Rows near named flat spaces through zero (a row that begins with a name and a colon came from that space)
ztjf: [  7   5 -23 -13  16   9  28  -9  -4  -8 -23 -13  13   4  -7  18   3  -6
   9 -14 -15   2  25 -28  10 -28   4  -3 -16 -11  -4   0 -14]
dprj: [-13  19   1 -21   2  16 -13  23   5   8  10  11  -8  14  17   9   3  18
 -20  11 -12   3   5   3 -11   7  16  -1  14  -5 -10   9  -6]
tjhg: [  5  15  -5  -7  13 -13  -3  -9   7  -1   9  -1  21  -9  24   6   6  13
   1  -1 -23   2  16   1  18  -7 -11  -3   7  -4  -8   2  -2]
ztjf: [ -8   7 -11 -26   7  23  23  10 -12  -2  -9 -28  24   3 -31  10   1  26
  -4   6  15   3 -16 -34  -3 -10  -7  11 -14 -18  -7  -5 -28]
tjhg: [  8  25 -10  -6  24 -37   1 -21   6  -2  25 -12  59 -16  36  -1  19  23
   0  -1 -34   3   9  -7  42 -17 -39  -1   4 -14 -14  -4 -21]
ztjf: [ -2  10  -8 -24   1  21  15  43   5  10  -5 -20  -3  -1 -13  19 -30  12
   7 -15  18   6  -9  -4 -29   5   5  -5   2  -9  -8  10 -14]
tjhg: [-10  24   3 -16   2  16  10  19  13  -6   8   4  23 -10  23   7  -7  12
  -9 -17  -9   2  19   4  11   2   4   6   1 -22  -3   3 -12]
tjhg: [-15  18 -23  -4 -10  -4  24  77   0  21  32   2  59  -2  13  20  -8  -5
  -7 -73  18  -2 -26   0   4  10 -23  -2 -16 -27   6   1 -54]
dprj: [  1  -2  -7   3  -9  -7 -21  43  11  26  16  20 -16  -5  18  22 -18  -3
   9 -28   4  -2  -1  31 -22  25   4 -19  17  18   2  17  14]
ddcf: [ -7 -16   7  23  -9  -3   0 -40 -16 -16  -3  15  10   6 -11 -21  36 -13
 -14  12   0  -9  -2 -12  29  -7  -1  16 -18   0  15 -18   1]
ddcf: [ -9  -3  11  18 -19  -3   7  21  -1   0  15   6  15  -3  -1 -15  -5 -17
  -6 -25  24  -4 -23  12   2  14  -8   8 -10 -10  13  -8 -13]
ztjf: [ 18 -20   8  35  -6 -47  -6  -4  -3   9  13 -15  -9  -1  -7 -26 -13 -30
  18  -3  20   1 -41  17 -13   5 -28 -10   3  17   4  -6   2]
dprj: [ 17  -7 -10  26   3 -18   6  -6   6  -4 -17  18 -36  20  23   0  -5 -62
  11 -25 -23   1  32  10  -6 -20  24 -21  -3  11   6   6  11]
ztjf: [ 21 -10 -28   3  13 -14  25  -1  -4   4 -21 -22   3  -4 -15  20 -14 -20
  31 -28  -1   3   8 -16  -4 -22 -10 -16 -13   6  -1   3  -6]
ztjf: [ 20  18  18  -2  16 -11  34 -36  21 -31  -9 -39  39 -45  12 -19 -29   7
  28  -5  -5   8  22   1  31 -17 -29  11  -5 -27  -7 -11   1]
ddcf: [  9   0   4   0   7 -12  -9 -18   5  -1   2  -7   2 -14   5  -2  -2  12
  10  12  -7   1   4   6   6   1 -12  -2   9   7  -5   1  13]
dprj: [-10  20  26  12  -1  -4  -3 -11   5 -20   8  16 -24  42  35 -44  15 -39
 -39  27 -23   6   5   4   2 -16  27   7   4 -18  -5  -8 -17]
ddcf: [  7  15 -15 -39  27   1 -31 -13   8  15   2  -3  -4 -12  17  35   7  60
   7  35 -37   4  27  -2  -1   0  -2 -14  31  18 -24  19  22]
dprj: [ -7 -19 -21  17   4 -32   3 -21 -46   8  11 -13  26  47 -38 -22  60 -11
 -27  27   8  -5 -62 -50  13 -25 -28   9 -25   2   2 -22 -51]
dprj: [-13  21   7  -1  -2   0   0  13   6  -4  20  15  20   8  31 -10  11  -3
 -23  -8 -13   0   5   6  15   1   2   6   1 -19  -1  -3 -19]
dprj: [  7  -1   7  31  -8 -24   3   0   8  -6   7  18  -8   7  28 -18  -3 -49
   0 -26  -9  -1   9  20   7  -4   4  -7  -3  -1  10  -3   1]
tjhg: [ 11  -7   4  15  12 -39 -18 -48  -8  -3  11  -8  12  -1   5 -21  27   7
   0  35 -16  -1 -13  -5  23 -10 -28   1   6  12  -5 -10   5]
ddcf: [-21 -20  -4  29 -18 -18 -22 -23 -27   5  30  39  48   0  -4  -9  66  10
 -26  -5   3 -20 -24  -6  49  14 -24  18 -19   7  23 -20  -8]
ztjf: [ 20  25  22  -2   6 -12  30  25  34 -12   1 -39   0 -26  24 -18 -68 -19
  27 -25  11  16   3  27 -19  -1 -12  -7  11 -23 -12   5  -6]
tjhg: [ -2  10   5 -14   5  22  24  -9   3 -18 -15 -17  12  -8 -10  -3  -9   8
   1   3   3   3  12 -15   8 -11   4  12 -10 -20  -3  -6  -8]
tjhg: [ 12  18  11 -11  12  -2  -9   2  22  -3  -4  -5 -37   5  30  -3 -26  -5
   4  17 -22  11  24  19 -21  -4  18 -14  25   3 -17  14  16]
ddcf: [ 20 -23  12  24 -17  -5  33  12  10  -7 -17 -31   0 -39 -33 -10 -57 -28
  46 -42  51   1 -19  18 -16  12 -20   0 -15  -1  15  -6  13]
ztjf: [ 19  12  -4  -9  15  -2  33  -3  15 -13 -16 -33  18 -27   2   6 -35  -2
  30 -22  -1   8  20  -4   5 -16 -13  -3  -5 -16  -7   1  -4]
tjhg: [ 11 -13  22   5  -1   8  31 -21 -10 -21 -30 -51 -30  15 -52 -40 -26 -23
   8  36  37  11 -36 -24 -29 -18   2  12 -13 -10  -4 -15 -11]
ddcf: [-23  31  44 -33 -11  57  -3  16  26 -21   1   3 -17 -13  15 -15 -28  35
 -24  29   8   6  18  20 -13  24  33  23  18 -27  -8   4  13]
dprj: [ 23 -26 -14  13   4  -8   7 -16  -2   2 -30  -8 -31  -7 -21  15 -17 -24
  35 -11   4   0  14   0 -15  -9   5 -17  -4  24   5   6  27]
tjhg: [-12  18   9 -17  -1  30  13   2   9 -16  -4   3  16 -12   9   2  -3  16
 -10  -4  -4   0  23  -3  14   0  11  14  -5 -23   0  -2  -3]
dprj: [ 10 -16  20  40 -12 -29   6 -24  -2 -13   3  -2  -3  -1  -2 -39  -2 -41
   6  -4  14  -2 -19  12   9  -2 -13   5 -10   2  13 -15   3]
ztjf: [-21 -14 -14   3  -7   8 -21  -8 -30  10   4  30  -8  41 -16   2  56   1
 -35  24  -7 -10 -15 -25   6  -3  16   6  -9  12   7  -6 -12]
ddcf: [ -1 -17  -8  26 -15 -13  16  17 -11   5   4   3  13   5 -15  -6   2 -34
   4 -37  24  -6 -25  -2   1   1 -11   0 -21  -2  17  -9 -18]
ddcf: [  1   2  28 -25  -8  64  31   4  21 -27 -45 -26 -37 -28 -32   0 -60  10
  21   6  32   8  27   5 -29   8  34  14  -2 -16   0   4  29]
[ -2  -4 -25 -15   3   4  -5  24  -5  21   4   0  17 -11 -10  35   2  27
  11 -19   4  -4  -3  -6  -3   9 -11  -8   1   9  -1   9  -2]
dprj
[ -3   6  -7  -9   5  10  35  -3  -7 -12  -7 -25  42 -10 -20  -1   1   9
   3 -14  12   1  -7 -27  19 -14 -17  15 -23 -25   1 -12 -29]
tjhg
[-16  -4  31   6 -22  27  -2   9   0 -11  -2   8 -29  12 -14 -27  -9 -11
 -20  18  27   0 -17  10 -19  17  23  16  -1  -7   8  -6   5]
tjhg
[  8   7  -3   5   7 -27  10   7  -2   4  13 -23  20   5   2 -12  -5  -8
   3  -4   4   5 -26  -6   0  -9 -25  -3  -2  -8  -7  -5 -26]
tjhg
[ 10  23  -4 -22  22 -19 -24   2  15  13  16  -8  -4  -3  34  12  -7  30
   3  23 -31   9  11  12  -7   0  -9 -16  32   8 -24  16   7]
ddcf
[-10  18  12  -1   0   8  -1   1   7 -11   4  18 -12  22  29 -15   9 -18
 -26   7 -20   3  18   4   4  -7  24   4   3 -14  -3   0  -8]
ztjf
[-11  25  28 -12  -8  19  -3  15  26 -11  16   9  14 -28  32  -8 -22  21
  -7  -7   0   2  18  30   9  22   4  11  13 -20  -2   3  10]
dprj
[ 13   5 -37 -23  16   3  12  47   2  25 -15 -17 -19  15  -6  42 -27  -6
  20 -27  -4   8   6 -11 -38 -12  10 -28   5   8 -13  22 -13]
ddcf
[  0 -15  13  -1 -20  24  13  19  10  -1  -7 -13  12 -50 -31  10 -41  20
  30 -29  47  -4 -10  19  -8  31 -13  10  -6  -1  14  -1  23]
ddcf
[ 13 -14   0  16   7 -15   5 -45  -8 -13 -16  -6  -7   2  -9 -13  13 -16
   9  16 -10  -1   8 -12  14 -19  -4   1  -8   8   3  -9  10]
ddcf
[ 22  27  -2  -5  19  -4  43   4  27 -21 -20 -24   1  -8  33  -1 -43 -38
  23 -34 -23  14  45   3   1 -31   8 -12  -3 -26 -11   6 -11]
ztjf
[ 22  17  -2  14  26 -51  -5 -25   4  -4   6 -12 -22  39  41 -28   9 -42
  -8  26 -44  13   5  -3  -2 -37  -2 -20  14   2 -20   1 -17]
ddcf
[-13   3  -4 -20 -13  55  25  38   6  -5 -25   6 -15  -3 -17  24 -26  -3
   2 -30  20  -1  22  -3 -20   7  35   5 -12 -14   8   8   1]
tjhg
[ 10  -8 -12 -10   9  15  -2 -15   3  -1 -27   4 -26  -6  -7  24  -5   4
  17   4 -14   0  34  -4  -6  -7  19 -10   4  15  -2  10  27]
tjhg
[-17 -43   7  11 -30  48   7 -15 -26 -10 -35  14 -28   4 -69  -1  13  -6
  -3   9  45 -13 -13 -18 -10  13  28  21 -28  11  28 -13  21]
tjhg
[  6 -13  -6  10   3  -4   6 -28 -10  -8 -16  -2  -5   5 -13  -4  13 -13
   5   7  -4  -2   6 -14   9 -15   2   1 -11   6   5  -6   4]
ddcf
[ 10 -11 -25  -3   8   1   8  -7  -5   5 -18  -1   3  -8 -11  28   2   0
  20 -18  -7  -3  19 -12   5 -10   0 -10  -8  11   3   5   9]
ztjf
[  9   6  -7   4  14 -25  -7 -14  -1   2   4  -2  -6  17  18  -5  12 -11
  -3  14 -24   4   3  -4   3 -16  -4 -10   7   5 -10   2  -6]
ddcf
[-15 -23   6  17 -19   8 -13 -16 -18  -1   3  22   4   0 -23  -8  30   5
 -13   8  17 -12 -16  -3  14  15   0  15 -12  10  18 -12  10]
tjhg

Rows near named flat spaces through zero (a row that begins with a name and a colon came from that space)
ml_mm: [ 12  -4  15   8  17  13  -5 -10  -9  10   8   6 -14 -44  -4  -9  10 -15
 -12 -10  27  -9  23 -39   0 -19  24  10  20 -19   8  -1 -22]
ml_mm: [ -6  -6 -12   3  17  14  -3  -3 -10   0  -1 -27  11   8   6   5  -8  10
   7  -1  -6   1   4   5   3  -7 -20   2   5  -2 -18 -23 -10]
dg_zj: [ 35  12  47 -21  24  14  27  17 -19  21 -11  20  35  16  17 -12  20 -26
 -15 -14  14   9  -8  19 -20  17  24  20  19 -43   4  17  20]
bp_pj: [-20  -4 -28   7 -10  -7  -7   1   0  -3  -9  -5  10   5  10   7   6  15
  -9   5  -7   2 -21  15   7   1 -10  11   1 -11   4  13   7]
bp_pj: [ 23  16  55   9   3   0  17   5   4  14  26  -4 -16   9 -29 -44 -17 -17
   9  -1   9 -37  20 -40 -23  -1  25 -33 -50  20 -23   3  27]
ml_mm: [ 10   6  14 -22  -1 -10  20  24  -6 -12  -5   3  19  45   1   3 -14   8
   6   4 -21  16  -1  42 -14  18  -7 -16 -10  22 -10  -8  19]
dg_zj: [ 15  -4   2 -17   0  -9  18  21 -34  -7  -1   8  24   5  19  -1   3   1
 -10   2  -1   7  -4  36 -21  10   0  14  25  -7   5  21  12]
dg_zj: [ 13  -5  -3   9  23  28  -6 -13 -20  15  11 -37   5 -12   6  -8  -9 -10
  12  -6  10 -23   8 -17  -4 -14 -17  12   9 -12 -23 -19  -7]
dg_zj: [ 20   9  30 -18 -14   3  21 -32  12  16  14  10  -4  -6   9 -19  20 -22
  41 -13   7  -6 -23 -17 -11  13   3 -11 -13  12  -6   5 -17]
ml_mm: [  0  -9  23   4   5  -3  13 -22  -6   8  15  -7 -10 -43   0 -30  13  13
   6 -14  22 -15   7 -49 -11 -23  19 -19 -12   4 -14  -8 -42]
dr_hd: [  7   4   7  -5 -15 -10   1   5  10   1   2  -4  -4  11  -8  -9 -10   8
   2  -2  -4 -14 -13   1  -6  -1   3 -14 -28  17  -8  -1  15]
bp_pj: [-11 -12  -8  12  -9 -18  -8   8   0   4  -4 -26  -4 -22  -6 -23  -9  44
 -27  -9  11 -33 -19 -23  -6 -33  11 -13 -37   0 -18  -4   0]
dg_zj: [-42  -3  14   9  12  -2  34 -28   2   0   6 -17  21  14  14 -23  22  29
  31   1 -13  19  -5 -16  -1   7 -14 -34 -26   4 -33 -13 -42]
dg_zj: [ 19   5   7  25 -11  12 -15 -25   3  23  33  -8 -38 -35 -14 -22 -11 -50
  27   6  18 -57   6 -47  -6   2 -10   9 -13   6  -2  25  23]
bp_pj: [ 13  -1 -13 -34 -42 -21  16 -22  -2 -15  11  35  -4 -17  23   9  27  -9
  31  -1  -3  22 -25  21 -10  17   1   4  28  30  28  26 -29]
dg_zj: [-11   0 -36  17 -42 -27 -23   7   9 -10   1  15 -18 -22 -10  -5   5  15
 -36   8   8 -20 -20 -11   5 -16  28  12  -9   0  30  42  23]
bp_pj: [-18  -9   0  18  51  40 -17 -12  10  30 -18 -37   7  11   8  25 -16 -21
  24   0  -8  -4   3   5  25  15 -64  17   4 -38 -29 -39   2]
ml_mm: [-18  -9 -20   5  10   4  12  -9 -27   3  -1  -6  26  -4  32   5  18  -5
  11   9  -5   9 -13  23  -2  18 -32  25  31 -28  -1  23  -6]
dr_hd: [ -9 -10   0 -13   3 -25 -11  42  10 -29 -25  27 -12  -1 -19  30 -17  33
 -43   1  -7  34  30  22   9 -12  21 -15  10  16  22 -21  -7]
dr_hd: [ 24  16  22 -11 -28   1  41 -41 -17  10  41  -6  12   3  17 -51  28 -17
  50  -5   7 -21 -27 -25 -32  10  14 -15 -19  23 -18  29 -12]
dr_hd: [-23  -3 -28   4  -9  -6 -16   1  20 -13 -11  -9  -5  18  -7  19 -10  23
   0   6 -18  13  -5  11  18  -4 -14  -9 -12  16  -1 -20  -4]
dr_hd: [  6  21 -30  30  10  44 -19 -15  -8  15  15 -47  16  43  -5  -8 -11 -28
  13  10  -6 -27  -5  -8  10  -1 -15  25  -7 -18 -19  -1  39]
dr_hd: [ 26   5   6   0  14  27  -3 -15 -13  15   8  -7   4 -16   5  -8  12 -23
   0 -12  21  -9   5 -22  -2 -12  16  21  22 -22   2  -2  -9]
ml_mm: [-11 -17  18  -8  40  16   0 -12  10   8 -18 -14   1 -18   6  16   0  17
   9 -18   3  23  15 -11  14 -12 -18 -12   8 -10 -20 -57 -53]
dg_zj: [ 26   9  19 -38 -15  -5  27  -6  -3 -14  16  17   1  31   7   9  -6 -23
  54   5 -22  24   4  36 -17  33 -20 -20   9  51  -2  -7  -7]
dr_hd: [-43 -22 -14   2 -15 -32  -2  -7  24  -3 -12   2 -17 -18   9  17  -8  24
  23   8 -18   0 -23  14  10  17 -53 -18 -22  18  -7  -2 -15]
ml_mm: [ 37  11  20 -41   2  10  21   1 -10 -11  -1  19  19  22   9   9  13  -9
  10 -13  -1  38   6  25 -11   5  24  -2  29  14  10 -17 -21]
dr_hd: [ 64  43 -40   6 -12  56 -15 -18 -40 -34  60 -33   1  51 -31 -14 -12 -39
  13  11   2   1  61 -27  -6 -37  62  11  38  51   8 -17   6]
ml_mm: [-27 -31  14   9  36  -9   2  10  -9   5 -10 -20  -9 -34   5   8 -24  21
   6   1  -2  -7  23  -2  -1  -1 -48 -16  -3  -3 -28 -30 -24]
dg_zj: [ 10   7  -1   0 -31 -21   0  10   0  -7  13  29 -16  -4  -7  -5  -2 -21
  -2  13   0 -13  -3   7 -11  16  10   5   0  14  24  44  33]
ml_mm: [  5   7   5 -30  -8 -10   9  18  13 -10 -22  38  13  35  10  31   6 -11
   3   4 -20  41 -13  56   4  35  -8   6  18   2  23   7  15]
bp_pj: [ 27  -9 -19 -24 -12 -13  -5  35 -24  -4 -16 -20  22   9  13   5 -20  30
 -29  -9  -1 -17 -32  45 -19 -14  -4  15   2   0  -6  -2  28]
bp_pj: [-15  -4 -42  14   1  13 -18 -12  -9 -11   6 -11  -4  -1   6  23  -3 -11
  13  15  -9   8  12   9  15   3 -28  20  31   2   8   0  -7]
dr_hd: [-37  -7 -33  13  -4  -2 -15 -13  18  -6  -8  -1  -7   5   5  28   0   0
  18  15 -19  15  -6  14  24  17 -40   5   6   1   6  -1  -6]
bp_pj: [-22 -38  46  -3  49 -19  10  29  -2  24 -40 -19  11 -48  10 -11 -10  60
 -41 -28  19 -14  -8 -11  -8 -25 -13 -20 -28 -41 -37 -39 -28]
dg_zj: [-45   0  -7   8  29   8  28  -4 -13 -15 -10 -32  50  48  15  -9  15  53
   0   2 -23  42   5  12   6  -6  -5 -24 -10  -9 -35 -31 -35]
dr_hd: [ 15  -3  13  -7 -10 -22  15  20 -26 -21  23  12 -14 -10 -10 -11 -19  -3
   3  12  -2  -7  34   4 -25   2   7 -18   5  39   2  13   6]
dr_hd: [ 15   5 -17  -9 -15  16   4 -42  -6  -4  24 -26   1  -8   7 -16  15   9
  31 -13   7  -2  -9 -30  -3 -25  13  -9   2  27 -12 -22 -46]
dg_zj: [-42 -10 -24  -7 -15 -28  -6   7  28 -33 -19  12  -9  16  -9  30  -6  46
  -3   8 -28  42   5  22  21  -1 -10 -30 -11  35   7 -26 -28]
ml_mm: [  7  14  10   2  -7   7  13 -17  -2   8   9   8  13   2   6 -24  30  -7
  -3  -7  13   1 -13 -21  -5  -4  35   5  -2 -17   6  21  -5]
ml_mm: [-28 -14 -46  35   5  17 -41 -27  13   9   0 -35 -23 -37  -4  12  -7   7
   1   1   9 -24  -2 -37  29 -26 -26  16   1 -14  -5 -17 -19]
bp_pj: [ 14   8  32  -3 -15  -6   8 -14  21  17  10  -6 -12  -6 -12 -34   2   5
   9 -15  12 -30 -21 -37 -11 -11  22 -26 -50  14 -17  -4   1]
bp_pj: [-26  11 -16  26   0  -1  -2   6  -4 -19   8  20   0  16 -12   3   9  -9
 -16  23  -8  22  32  -3  12   8  18   4  16  -6  21  26  10]
bp_pj: [ 56  13  13 -21  -2   8 -10  37 -11  -6  -2 -11   5  21 -24  -9 -25  11
 -42 -17  12 -14  10   4 -16 -34  52  -2  -8  14   0 -23  28]
[  9   4  -3  -1  24  26 -13   6   2   7 -12 -12   9  21  -2  20 -10 -14
  -2  -2  -4   9   8  14  12   3 -12  15  14 -17  -4 -23  10]
bp_pj
[  2   0 -12  -5   3  13  23 -25 -33   1  13 -13  32  -2  32 -14  30  -1
  19  -3   4  10 -14   4 -12   2  -3  16  29 -15  -7  13 -27]
ml_mm
[ -8 -10   2   4  -9 -17 -30  21  41  20 -27  -1 -27  -5 -15  19 -33   3
 -10  -1  -6 -32 -29  12  13   9 -35  -2 -42  -2  -4  -7  43]
dr_hd
[  6  -2   2 -18 -32 -17   1 -18  25  11  -8  -1  -3 -18   6 -17  18  32
  -3 -24  12 -13 -52 -18  -3 -20  22 -13 -35   7  -2  -4 -20]
bp_pj
[ -6 -23  -6 -15 -11 -45 -10  46  -3 -44  -5  14 -33 -19 -26  23 -45  44
 -25  10 -13  12  45  20  -7 -18   0 -37  -1  61   8 -27 -11]
dr_hd
[-13 -14  54 -17   6 -31  47  -5 -10  -3   9  50  -7 -36  18  -9  22 -14
  29   5   2  23  18   3 -22  38 -12 -24  15   8   6  27 -34]
bp_pj
[ -3  15 -22   6   3  36 -28 -34  39   9 -12 -25   0  21 -12  10  12  10
   1 -19   2  13 -15 -32  35 -29  21   1 -15  -8  -4 -47 -26]
ml_mm
[-20   2  19  13  12  -5  -1  15  22  10 -16   0   0  18 -13  -2 -10   9
 -13   2  -7  -3  -2  -1   8   7  -4 -14 -34 -12 -11  -6  22]
ml_mm
[  2   7   8 -24 -25 -18   9   1  26  -9  -8  20  -1  24  -3   6   4  12
  11  -4 -14  20 -20  19   0  12   7 -21 -20  28   6  -5  -2]
ml_mm
[-10  -8 -25   2   8   5 -18   3   1 -16  -8 -10  -5  -5  -6  22  -9  19
 -12   0  -4  17  19   1  16 -19  -1   1  17   7   4 -29 -23]
dr_hd
[  7 -15  20 -16  15 -16  31  27 -43  -6   6  13  13  -2  24   8 -16 -21
  21  18 -13   3  17  53 -29  42 -48   6  32   5  -6  24  18]
bp_pj
[-26   1   6  29  29  -1   5  35 -18  -2  -6  -4  16  25  -7  -4 -16  -1
 -27  22 -11  -1  28  15  -1  15 -11   4  -3 -27  -9  18  41]
bp_pj
[  7 -11   6  18  13 -13   1  40 -42  -2  12   5  -7 -20  -3  -5 -28 -23
 -21  23   5 -31  33  16 -23  14 -18  18  20 -10   4  40  48]
ml_mm
[-13 -19 -22 -12  21  22 -26 -23  28  21 -41 -23   9 -19  22  36  12  23
   1 -28   5  16 -39   5  32 -17 -31  20  12 -35  -8 -52 -44]
bp_pj
[ -8   2 -33  17 -23 -10 -10   1 -11 -18  23 -10 -14   5 -10  -3 -17  -3
   9  22 -12 -17  12   1  -3   1 -11  -2  -3  30   3  20  20]
dg_zj
[ -6  -1 -21  -9 -45 -28   0 -15  12 -13  10  14 -15 -13   3  -4  10  15
  12   2  -4  -3 -26  -1  -3  -2   6 -11 -12  32  14  20 -11]
dg_zj
[ -2   3   6  13 -35 -18  -2 -25  19  18  12  19 -23 -41  -1 -29  24 -11
   0  -5  22 -34 -32 -42  -4  -3  23   2 -25  -8  15  45   4]
dg_zj
[ -8   3  21   1   6  -4  21  -4  -4  12  -2  29  12  -4  17  -5  25 -25
   6   5   3  10  -7   8  -5  30  -3  13  14 -30  12  37   7]
dr_hd
[-22 -12  32   2  19  -7  13  -5  15  37 -30  28  12 -29  28   3  31 -15
  -5  -9  13   2 -37   6   5  31 -22  21   2 -66   7  30   2]
dr_hd
